Here is a tiny trained network, its code and every weight. The questions are about switching its units off for an input and a target symbol, where a switched-off unit gives its printed mean instead of its output.

import numpy as np


def w(rows, s, z=0):
    codes = np.array(rows[::2]) - 128.0
    scale = np.full(codes.shape[1], s)
    scale[-1] = z or s
    return codes * scale


def f(y):
    return np.maximum(y, 0)


def softmax(a):
    e = np.exp(a - a.max(-1, keepdims=True))
    return e / e.sum(-1, keepdims=True)


def log_softmax(a):
    a = a - a.max(-1, keepdims=True)
    return a - np.log(np.exp(a).sum(-1, keepdims=True))


def net(x, mask):
    ids = ['αγδζστφ'.index(c) for c in x.split()]
    T = len(ids)
    res = E[ids] + P[:T]
    u = 0
    for l in range(2):
        q, k, v = (res @ M[l].T for M in (Q, K, V))
        z = softmax(np.where(np.tri(T) > 0, q @ k.T / 2**0.5, -1e9)) @ v
        res = res + np.where(mask[u], z, O[l][:, -1]) @ O[l][:, :-1]
        u += 1
        y = f(res @ A[l][:, :-1].T + A[l][:, -1])
        res = res + np.where(mask[u : u + 8], y, B[l][:, -1]) @ B[l][:, :-1]
        u += 8
    return log_softmax(res[-1] @ U[:, :-1].T + U[:, -1])


Q, K, V, O, A, B = {}, {}, {}, {}, {}, {}
E = w([
[3,9,243,54,86],'α',
[156,222,122,176,88],'γ',
[202,76,65,217,70],'δ',
[140,230,206,86,173],'ζ',
[1,169,55,29,207],'σ',
[198,68,146,212,205],'τ',
[226,117,124,97,11],'φ',
],0.008)
P = w([
[177,123,136,83,79],'0',
[105,169,119,186,93],'1',
[173,120,96,78,134],'2',
[81,166,127,177,110],'3',
[147,113,88,66,146],'4',
[51,159,128,170,121],'5',
[131,84,86,77,173],'6',
[27,151,138,171,133],'7',
[112,73,89,75,197],'8',
[3,144,144,166,142],'9',
[135,91,98,75,160],'10',
],0.0073)
Q[0] = w([
[164,152,66,85,141],'L0H0',
[135,132,36,4,183],'L0H0',
],0.021)
K[0] = w([
[32,77,217,83,189],'L0H0',
[8,53,112,71,172],'L0H0',
],0.016)
V[0] = w([
[153,153,103,95,138],'L0H0',
[254,202,135,196,167],'L0H0',
],0.0058)
O[0] = w([
[137,129,152,141,144,144],'L0H0',
[52,226,226,27,2,1],'L0H0',
],0.0041,0.0038)
A[0] = w([
[209,137,194,159,102,95],'L0N0',
[44,174,73,144,111,94],'L0N1',
[91,204,207,183,187,160],'L0N2',
[116,246,181,98,142,44],'L0N3',
[172,77,133,2,109,14],'L0N4',
[76,188,139,244,107,2],'L0N5',
[184,152,46,201,121,98],'L0N6',
[100,66,121,171,162,94],'L0N7',
],0.0096,0.0036)
B[0] = w([
[61,121,82,174,152,167],'L0N0',
[136,106,36,174,158,253],'L0N1',
[147,155,171,38,145,225],'L0N2',
[97,215,113,71,89,165],'L0N3',
[122,255,176,159,242,178],'L0N4',
[82,151,151,226,197,165],'L0N5',
[145,128,178,45,153,217],'L0N6',
[103,179,145,76,113,229],'L0N7',
],0.014,0.0031)
Q[1] = w([
[3,137,117,181,104],'L1H0',
[245,91,137,114,140],'L1H0',
],0.03)
K[1] = w([
[244,207,101,184,54],'L1H0',
[7,115,103,71,191],'L1H0',
],0.021)
V[1] = w([
[59,118,44,107,165],'L1H0',
[95,105,254,127,117],'L1H0',
],0.0088)
O[1] = w([
[5,117,64,133,140,254],'L1H0',
[172,129,254,132,78,13],'L1H0',
],0.0044,0.0034)
A[1] = w([
[80,66,162,134,76,60],'L1N0',
[108,157,136,191,102,116],'L1N1',
[112,96,105,154,135,11],'L1N2',
[173,71,72,138,6,119],'L1N3',
[125,104,179,135,156,218],'L1N4',
[173,51,127,210,136,201],'L1N5',
[191,169,61,124,50,2],'L1N6',
[179,198,117,198,126,12],'L1N7',
],0.017,0.0041)
B[1] = w([
[43,105,135,112,119,173],'L1N0',
[177,95,137,139,120,195],'L1N1',
[134,156,150,102,109,202],'L1N2',
[250,194,85,98,43,178],'L1N3',
[205,96,155,149,113,255],'L1N4',
[104,59,97,158,65,152],'L1N5',
[42,31,171,105,135,161],'L1N6',
[58,194,123,205,101,196],'L1N7',
],0.023,0.003)
U = w([
[202,163,246,165,177,172],'α',
[57,126,224,128,87,85],'γ',
[162,202,121,119,48,45],'δ',
[118,253,232,60,123,2],'ζ',
[125,152,42,119,208,241],'σ',
[129,83,113,227,103,69],'τ',
[111,222,188,199,107,57],'φ',
],0.0042,0.004)

Each question gives the input, a string of symbols that net reads in full, and the target symbol t.
The units are the heads (2 rows each of Q, K, V and O) and the neurons (one row each of A and B). Each row of codes is followed by its name. A weight is (code - 128) times the scale printed after its matrix; where a second scale follows, it is the last column's (O, A, B and U).
mask holds one flag per unit, layer by layer, with each layer's heads first. A switched-off unit (its flag False) gives its mean, the last column of its rows in O or B, instead of its output. The means were averaged over made-up inputs and are rounded, as every weight is.
A unit's drop is (log p(t) with every unit on - log p(t) with that unit switched off) / (log p(t) with every unit on - log p(t) with every unit switched off).
The circuit of an input: a set's keep is (log p(t) with only the set's units on - log p(t) with every unit switched off) / (log p(t) with every unit on - log p(t) with every unit switched off). Starting from the 12 units with the biggest drops (on a tie, the unit counted first), units are removed one at a time, each time the one whose removal leaves the highest keep (on an exact tie, the one counted first), for as long as the keep stays at least 0.8.
units of the circuit, in order: the units of the circuit, biggest drop first
most important unit: the unit with the biggest drop
k most important neurons: the k neurons with the biggest drops, biggest first
k most important neurons of layer l: the k neurons of layer l with the biggest drops, biggest first
drop of u: that unit's drop, to one decimal
input σ σ σ σ α τ ζ τ ζ, target α: units of the circuit, in order -> (L0N1, L1H0, L1N4)
input σ σ ζ σ σ ζ, target ζ: units of the circuit, in order -> (L0N2, L0N3)
input ζ γ φ φ τ, target τ: 2 most important neurons -> (L1N5, L0N2)
input τ τ α τ α τ φ τ, target α: 2 most important neurons of layer 0 -> (L0N1, L0N2)
input τ σ φ σ σ α ζ γ σ γ, target φ: 3 most important neurons -> (L0N5, L1N7, L0N1)
input σ γ α φ φ, target α: 4 most important neurons -> (L0N6, L0N4, L0N1, L1N4)
input φ τ γ ζ σ α φ, target α: 3 most important neurons -> (L0N6, L1N4, L0N4)
input φ φ δ, target δ: 4 most important neurons -> (L1N3, L0N4, L0N2, L0N7)
input σ σ α τ δ, target α: 4 most important neurons -> (L0N6, L0N1, L1N4, L0N7)
input α φ ζ, target α: most important unit -> L1H0
input σ α σ τ σ γ ζ φ, target δ: 3 most important neurons -> (L1N3, L0N4, L0N2)
input φ φ φ γ φ τ δ, target δ: 2 most important neurons of layer 1 -> (L1N3, L1N5)
input σ τ ζ α, target γ: 2 most important neurons of layer 1 -> (L1N0, L1N3)
input γ σ φ δ, target τ: 2 most important neurons of layer 1 -> (L1N5, L1N1)
input σ γ φ ζ α, target α: 3 most important neurons of layer 0 -> (L0N4, L0N1, L0N3)
input α γ δ φ σ σ φ φ ζ φ, target δ: drop of L0H0 -> 0.1
input τ δ γ, target γ: drop of L0H0 -> 0.9
input δ γ γ σ σ α α α α ζ δ, target α: drop of L1H0 -> 0.4
input α σ φ δ, target τ: drop of L0N2 -> 0.4
